Below is a small trained network, with its code and all its weights. Each question gives an input and a class and asks what happens when units are switched off, that is, made to give their printed mean instead of their output.

import numpy as np


def w(rows, s, z=0):
    codes = np.array(rows[::2]) - 128.0
    scale = np.full(codes.shape[1], s)
    scale[-1] = z or s
    return codes * scale


def norm(h):
    return h / np.sqrt((h * h).mean(-1, keepdims=True) + 1e-5)


def f(y):
    return y / 2 * (1 + np.tanh(0.7978845608 * (y + 0.044715 * y**3)))


def log_softmax(a):
    a = a - a.max(-1, keepdims=True)
    return a - np.log(np.exp(a).sum(-1, keepdims=True))


def net(x, mask):
    res = np.array(x, float).reshape(1, 6) / 4 @ E
    u = 0
    for l in range(4):
        y = f(norm(res) @ A[l][:, :-1].T + A[l][:, -1])
        res = res + np.where(mask[u : u + 8], y, B[l][:, -1]) @ B[l][:, :-1]
        u += 8
    return log_softmax(norm(res)[-1] @ U[:, :-1].T + U[:, -1])


A, B = {}, {}
E = w([
[123,253,145,79,91,162,58,168,77,121,125,227],'x0',
[187,147,194,248,132,82,171,141,52,195,143,150],'x1',
[120,114,125,130,207,204,117,181,198,237,172,173],'x2',
[118,146,135,170,46,56,113,125,153,191,155,144],'x3',
[169,153,47,171,127,169,68,121,90,141,65,51],'x4',
[81,162,160,158,83,163,81,93,103,196,121,63],'x5',
],0.0049)
A[0] = w([
[106,80,199,117,179,167,124,146,137,213,151,120,94],'L0N0',
[127,104,233,121,35,81,175,99,183,154,116,89,113],'L0N1',
[117,77,169,169,95,104,119,130,136,125,141,29,151],'L0N2',
[131,255,113,93,85,151,72,141,108,139,149,149,82],'L0N3',
[125,162,160,234,123,138,141,138,90,204,130,142,219],'L0N4',
[136,154,154,181,41,102,115,128,138,135,120,117,29],'L0N5',
[125,118,153,121,202,176,133,159,164,90,79,171,98],'L0N6',
[100,188,168,78,78,150,98,110,122,161,140,122,4],'L0N7',
],0.0074,0.0019)
B[0] = w([
[97,135,187,151,188,158,214,119,200,92,82,184,202],'L0N0',
[47,124,149,94,117,130,123,64,61,137,96,158,211],'L0N1',
[124,106,57,117,57,140,186,68,115,191,58,148,204],'L0N2',
[79,18,116,133,70,171,81,162,183,126,30,224,254],'L0N3',
[204,190,254,143,133,86,108,132,128,126,140,71,246],'L0N4',
[56,146,140,99,250,77,117,137,48,123,240,52,173],'L0N5',
[147,71,140,80,160,85,116,131,87,125,204,199,189],'L0N6',
[105,160,116,42,101,115,89,168,128,111,141,121,179],'L0N7',
],0.0059,0.0055)
A[1] = w([
[118,104,53,41,164,125,139,156,140,52,140,151,7],'L1N0',
[73,229,136,59,89,228,9,157,162,89,82,132,150],'L1N1',
[2,109,180,129,26,68,172,94,159,149,241,97,121],'L1N2',
[40,105,128,122,196,232,180,112,80,168,123,132,34],'L1N3',
[126,102,89,127,73,131,142,166,198,138,176,97,80],'L1N4',
[89,71,67,141,118,107,116,104,131,70,115,71,22],'L1N5',
[141,134,72,151,170,150,80,178,130,71,144,103,48],'L1N6',
[221,168,99,158,102,78,207,136,66,16,120,145,144],'L1N7',
],0.0076,0.0011)
B[1] = w([
[191,254,119,123,140,175,74,158,47,101,182,71,201],'L1N0',
[120,31,238,119,111,63,8,133,65,45,45,167,255],'L1N1',
[98,52,134,148,128,58,101,106,82,125,81,209,205],'L1N2',
[132,149,5,87,105,97,174,148,163,151,231,179,166],'L1N3',
[149,109,228,117,142,157,99,94,40,123,105,76,128],'L1N4',
[116,129,52,190,105,176,159,158,176,146,34,196,171],'L1N5',
[66,98,193,90,120,47,140,102,112,82,121,163,138],'L1N6',
[90,74,101,66,98,27,125,32,93,125,181,166,192],'L1N7',
],0.0059,0.008)
A[2] = w([
[122,47,125,81,150,173,76,182,172,39,61,181,252],'L2N0',
[78,115,115,189,102,147,109,124,81,176,76,76,23],'L2N1',
[133,193,81,106,98,212,161,147,182,184,112,162,203],'L2N2',
[181,136,94,153,82,154,130,148,147,107,99,2,84],'L2N3',
[123,132,150,97,115,194,165,73,137,92,69,102,178],'L2N4',
[129,117,76,39,198,167,98,159,119,68,209,75,20],'L2N5',
[94,84,10,108,149,154,96,139,111,90,67,67,188],'L2N6',
[74,74,93,150,126,129,170,70,163,173,52,99,66],'L2N7',
],0.0088,0.0014)
B[2] = w([
[126,173,133,111,136,118,33,95,20,141,110,90,252],'L2N0',
[213,158,126,89,145,120,72,136,107,66,154,145,158],'L2N1',
[144,141,188,134,92,119,98,83,33,127,122,119,141],'L2N2',
[193,140,123,149,98,248,55,135,109,122,168,51,135],'L2N3',
[200,58,142,177,164,84,60,190,182,182,185,147,141],'L2N4',
[160,145,18,44,255,160,124,170,108,63,199,173,166],'L2N5',
[74,123,197,182,78,126,183,77,223,205,126,131,180],'L2N6',
[158,73,82,93,123,156,167,94,145,32,216,90,179],'L2N7',
],0.007,0.011)
A[3] = w([
[188,169,208,159,166,153,122,224,165,141,133,181,59],'L3N0',
[44,118,115,107,140,186,13,175,88,153,81,254,161],'L3N1',
[61,134,103,68,112,91,216,146,90,82,79,188,52],'L3N2',
[141,99,189,128,93,126,176,106,49,168,239,121,152],'L3N3',
[77,8,160,153,128,130,244,124,244,128,172,177,145],'L3N4',
[156,19,96,86,95,90,92,98,77,28,68,114,16],'L3N5',
[141,162,127,189,118,61,215,108,90,94,165,74,68],'L3N6',
[95,229,164,201,180,152,176,241,225,240,135,117,10],'L3N7',
],0.0069,0.0013)
B[3] = w([
[53,205,124,233,138,88,94,74,192,131,87,86,157],'L3N0',
[121,74,135,133,95,16,190,66,58,115,116,97,255],'L3N1',
[168,89,114,129,151,174,36,98,131,121,93,23,168],'L3N2',
[110,114,104,154,102,146,27,143,148,119,14,139,178],'L3N3',
[105,142,11,192,48,114,213,70,138,137,156,150,192],'L3N4',
[95,176,217,195,156,146,204,212,128,233,125,177,246],'L3N5',
[34,106,135,51,88,204,46,142,108,117,131,166,156],'L3N6',
[102,254,150,115,255,80,145,225,211,134,166,187,145],'L3N7',
],0.0068,0.0096)
U = w([
[233,114,123,177,93,233,84,105,155,162,144,13,115],'0',
[142,98,134,66,122,135,194,227,184,130,103,64,4],'1',
[111,240,166,215,213,94,183,167,254,169,127,147,115],'2',
[173,145,54,33,248,141,141,145,81,71,197,156,154],'3',
[75,103,214,129,91,34,70,99,17,139,52,160,186],'4',
[82,54,42,178,59,128,239,43,168,154,143,156,197],'5',
[159,112,138,79,116,166,192,220,191,132,84,116,8],'6',
],0.0076,0.0031)

Each question gives the input, the list of numbers given to net, and the class t.
The units are the neurons (one row each of A and B). Each row of codes is followed by its name. A weight is (code - 128) times the scale printed after its matrix; where a second scale follows, it is the last column's (A, B and U).
mask holds one flag per neuron, layer by layer. A switched-off neuron (its flag False) gives its mean, the last column of its row in B, instead of its output. The means were averaged over made-up inputs and are rounded, as every weight is.
A unit's drop is (log p(t) with every unit on - log p(t) with that unit switched off) / (log p(t) with every unit on - log p(t) with every unit switched off).
The circuit of an input: a set's keep is (log p(t) with only the set's units on - log p(t) with every unit switched off) / (log p(t) with every unit on - log p(t) with every unit switched off). Starting from the 12 units with the biggest drops (on a tie, the unit counted first), units are removed one at a time, each time the one whose removal leaves the highest keep (on an exact tie, the one counted first), for as long as the keep stays at least 0.8.
units of the circuit, in order: the units of the circuit, biggest drop first
unit that matters most: the unit with the biggest drop
k most important neurons: the k neurons with the biggest drops, biggest first
top k neurons in layer l: the k neurons of layer l with the biggest drops, biggest first
drop of u: that unit's drop, to one decimal
input [-3,2,5,2,-4,8], class 5: units of the circuit, in order	[L3N4, L2N0]
input [4,6,3,7,-2,0], class 2: units of the circuit, in order	[L1N1, L2N0, L3N7]
input [4,-6,7,-8,0,2], class 3: unit that matters most	L2N5
input [-7,4,6,-5,3,5], class 0: 2 most important neurons	[L0N2, L2N7]
input [3,6,4,-5,3,-2], class 2: units of the circuit, in order	[L1N1, L0N4, L2N0]
input [-2,3,-4,5,8,6], class 0: units of the circuit, in order	[L1N1, L2N3, L1N7]
input [-6,-1,5,2,4,1], class 5: 3 most important neurons	[L1N0, L0N0, L2N0]
input [-7,-8,-4,-2,-4,-8], class 3: units of the circuit, in order	[L1N0, L2N5]
input [3,-2,-4,0,-1,-6], class 3: 4 most important neurons	[L1N0, L2N5, L1N2, L0N1]
input [-3,-8,-8,8,-2,-7], class 5: 4 most important neurons	[L1N1, L1N5, L2N6, L0N3]
input [-3,4,3,-5,0,2], class 2: 2 most important neurons	[L0N4, L3N7]
input [0,-2,2,6,1,-5], class 3: 3 most important neurons	[L0N4, L1N0, L1N1]
input [0,4,-7,-7,-7,-5], class 3: top 4 neurons in layer 1	[L1N1, L1N0, L1N2, L1N5]
input [-3,-1,3,0,3,2], class 0: top 2 neurons in layer 3	[L3N1, L3N3]
input [-7,4,-2,2,7,-2], class 0: unit that matters most	L2N3
input [-6,4,0,6,6,1], class 0: top 3 neurons in layer 1	[L1N1, L1N7, L1N6]
input [-4,-6,3,-1,6,5], class 0: drop of L1N7	0.1
input [4,7,5,4,8,1], class 2: drop of L2N0	0.1
input [1,7,3,2,5,2], class 2: drop of L3N7	0.1
input [-5,-4,-1,-1,-4,-7], class 3: most important neuron	[L1N0]
input [-5,7,1,-6,-7,-4], class 5: drop of L3N4	0.1
